Below is a small trained network, with its code and all its weights. Each question gives an input and a class and asks what happens when units are switched off, that is, made to give their printed mean instead of their output.

import numpy as np


def w(rows, s, z=0):
    codes = np.array(rows[::2]) - 128.0
    scale = np.full(codes.shape[1], s)
    scale[-1] = z or s
    return codes * scale


def f(y):
    return np.maximum(y, 0)


def log_softmax(a):
    a = a - a.max(-1, keepdims=True)
    return a - np.log(np.exp(a).sum(-1, keepdims=True))


def net(x, mask):
    res = np.array(x, float).reshape(1, 4) / 4 @ E
    y = f(res @ A[0][:, :-1].T + A[0][:, -1])
    res = res + np.where(mask, y, B[0][:, -1]) @ B[0][:, :-1]
    return log_softmax(res[-1] @ U[:, :-1].T + U[:, -1])


A, B = {}, {}
E = w([
[209,160,97,136,161,186,89,173,166,60],'x0',
[158,119,137,147,240,124,126,208,114,151],'x1',
[168,254,248,55,129,90,144,204,81,76],'x2',
[151,100,115,213,108,61,235,121,212,52],'x3',
],0.0085)
A[0] = w([
[125,216,243,47,124,103,94,156,28,152,189],'N1',
[207,204,158,125,145,112,166,190,146,49,168],'N2',
[79,62,128,176,133,47,175,69,143,133,138],'N3',
[98,122,120,131,52,135,138,63,110,148,139],'N4',
[173,130,74,172,45,123,159,89,227,68,155],'N5',
[119,103,54,137,139,194,61,109,134,124,80],'N6',
[148,102,74,116,145,199,56,124,143,135,88],'N7',
[199,114,79,187,217,171,117,214,163,109,129],'N8',
[113,27,2,226,131,166,117,89,187,146,177],'N9',
[139,122,98,108,149,219,27,132,89,170,248],'N10',
[185,211,182,144,124,58,174,158,167,6,169],'N11',
[89,83,145,178,99,63,225,102,140,144,165],'N12',
[157,110,75,203,78,132,188,123,218,73,144],'N13',
[104,24,59,151,98,131,122,50,146,163,255],'N14',
[116,57,123,212,163,62,210,124,151,143,102],'N15',
[76,103,115,92,37,90,159,52,103,147,127],'N16',
[116,44,100,213,163,111,176,112,177,147,125],'N17',
[173,210,210,34,188,126,107,216,26,148,171],'N18',
[149,104,87,155,158,217,67,136,143,129,140],'N19',
[195,177,157,136,106,84,176,193,163,56,151],'N20',
[198,163,173,139,175,115,148,232,146,84,153],'N21',
],0.0074,0.0039)
B[0] = w([
[98,181,199,17,62,130,146,195,83,151,233],'N1',
[151,123,172,133,151,158,146,126,165,31,218],'N2',
[114,104,77,151,93,71,167,153,157,161,198],'N3',
[84,79,123,115,111,110,117,84,136,134,169],'N4',
[154,141,134,190,60,135,114,69,123,140,213],'N5',
[160,100,113,96,139,180,87,96,141,147,166],'N6',
[138,120,111,91,153,172,87,114,132,131,161],'N7',
[49,96,117,159,207,92,62,128,154,73,194],'N8',
[217,130,63,139,118,164,133,121,158,198,249],'N9',
[124,112,119,103,147,174,56,113,92,179,193],'N10',
[166,127,177,134,113,148,165,111,170,24,233],'N11',
[102,106,103,147,77,60,191,132,165,140,202],'N12',
[176,170,109,199,91,118,118,88,135,156,217],'N13',
[130,71,69,132,109,128,140,93,176,198,230],'N14',
[163,183,97,183,133,48,177,191,126,171,199],'N15',
[76,71,138,120,108,102,143,93,140,129,183],'N16',
[198,171,65,177,119,104,153,166,132,192,205],'N17',
[96,146,169,24,132,103,136,254,89,146,241],'N18',
[144,105,113,111,168,177,72,114,129,131,170],'N19',
[152,133,153,136,135,154,151,112,190,26,208],'N20',
[87,98,155,120,174,129,139,156,146,47,208],'N21',
],0.0087,0.014)
U = w([
[79,217,156,64,101,134,74,178,1,240,188],'0',
[180,195,172,196,96,153,135,33,153,64,181],'1',
[171,144,57,201,96,33,188,136,155,180,104],'2',
[50,57,133,129,253,110,74,178,136,79,202],'3',
[120,176,184,63,110,130,196,183,123,74,77],'4',
[172,83,61,132,127,232,62,50,139,195,117],'5',
[135,158,106,147,173,168,61,98,159,72,3],'6',
[3,66,124,123,59,56,147,29,139,144,186],'7',
],0.0073,0.0017)

Each question gives the input, the list of numbers given to net, and the class t.
The units are the neurons (one row each of A and B). Each row of codes is followed by its name. A weight is (code - 128) times the scale printed after its matrix; where a second scale follows, it is the last column's (A, B and U).
mask holds one flag per neuron, in row order. A switched-off neuron (its flag False) gives its mean, the last column of its row in B, instead of its output. The means were averaged over made-up inputs and are rounded, as every weight is.
A unit's drop is (log p(t) with every unit on - log p(t) with that unit switched off) / (log p(t) with every unit on - log p(t) with every unit switched off).
The circuit of an input: a set's keep is (log p(t) with only the set's units on - log p(t) with every unit switched off) / (log p(t) with every unit on - log p(t) with every unit switched off). Starting from the 12 units with the biggest drops (on a tie, the unit counted first), units are removed one at a time, each time the one whose removal leaves the highest keep (on an exact tie, the one counted first), for as long as the keep stays at least 0.8.
circuit, biggest first: the units of the circuit, biggest drop first
unit that matters most: the unit with the biggest drop
top k neurons: the k neurons with the biggest drops, biggest first
drop of u: that unit's drop, to one decimal
input [8,-3,5,-8], class 0: unit that matters most	N10
input [1,1,1,7], class 1: top 2 neurons	[N11; N20]
input [-1,-1,-1,-1], class 5: circuit, biggest first	[N18; N15]
input [8,3,-8,5], class 5: top 4 neurons	[N19; N6; N9; N7]
input [3,6,3,3], class 3: top 3 neurons	[N8; N21; N1]
input [-4,-7,3,-1], class 7: top 2 neurons	[N16; N18]
input [8,6,0,5], class 6: top 2 neurons	[N8; N21]
input [-3,-7,4,5], class 1: top 3 neurons	[N11; N18; N14]
input [-1,-8,-3,-3], class 5: top 3 neurons	[N1; N18; N12]
input [2,-5,-7,2], class 5: top 2 neurons	[N6; N9]
input [8,8,5,6], class 3: top 2 neurons	[N8; N21]
input [8,5,3,1], class 3: drop of N8	0.5
input [2,2,1,2], class 3: drop of N10	-0.1
input [-7,-1,7,-3], class 0: circuit, biggest first	[N1]
input [-1,3,2,-2], class 0: drop of N11	0.2
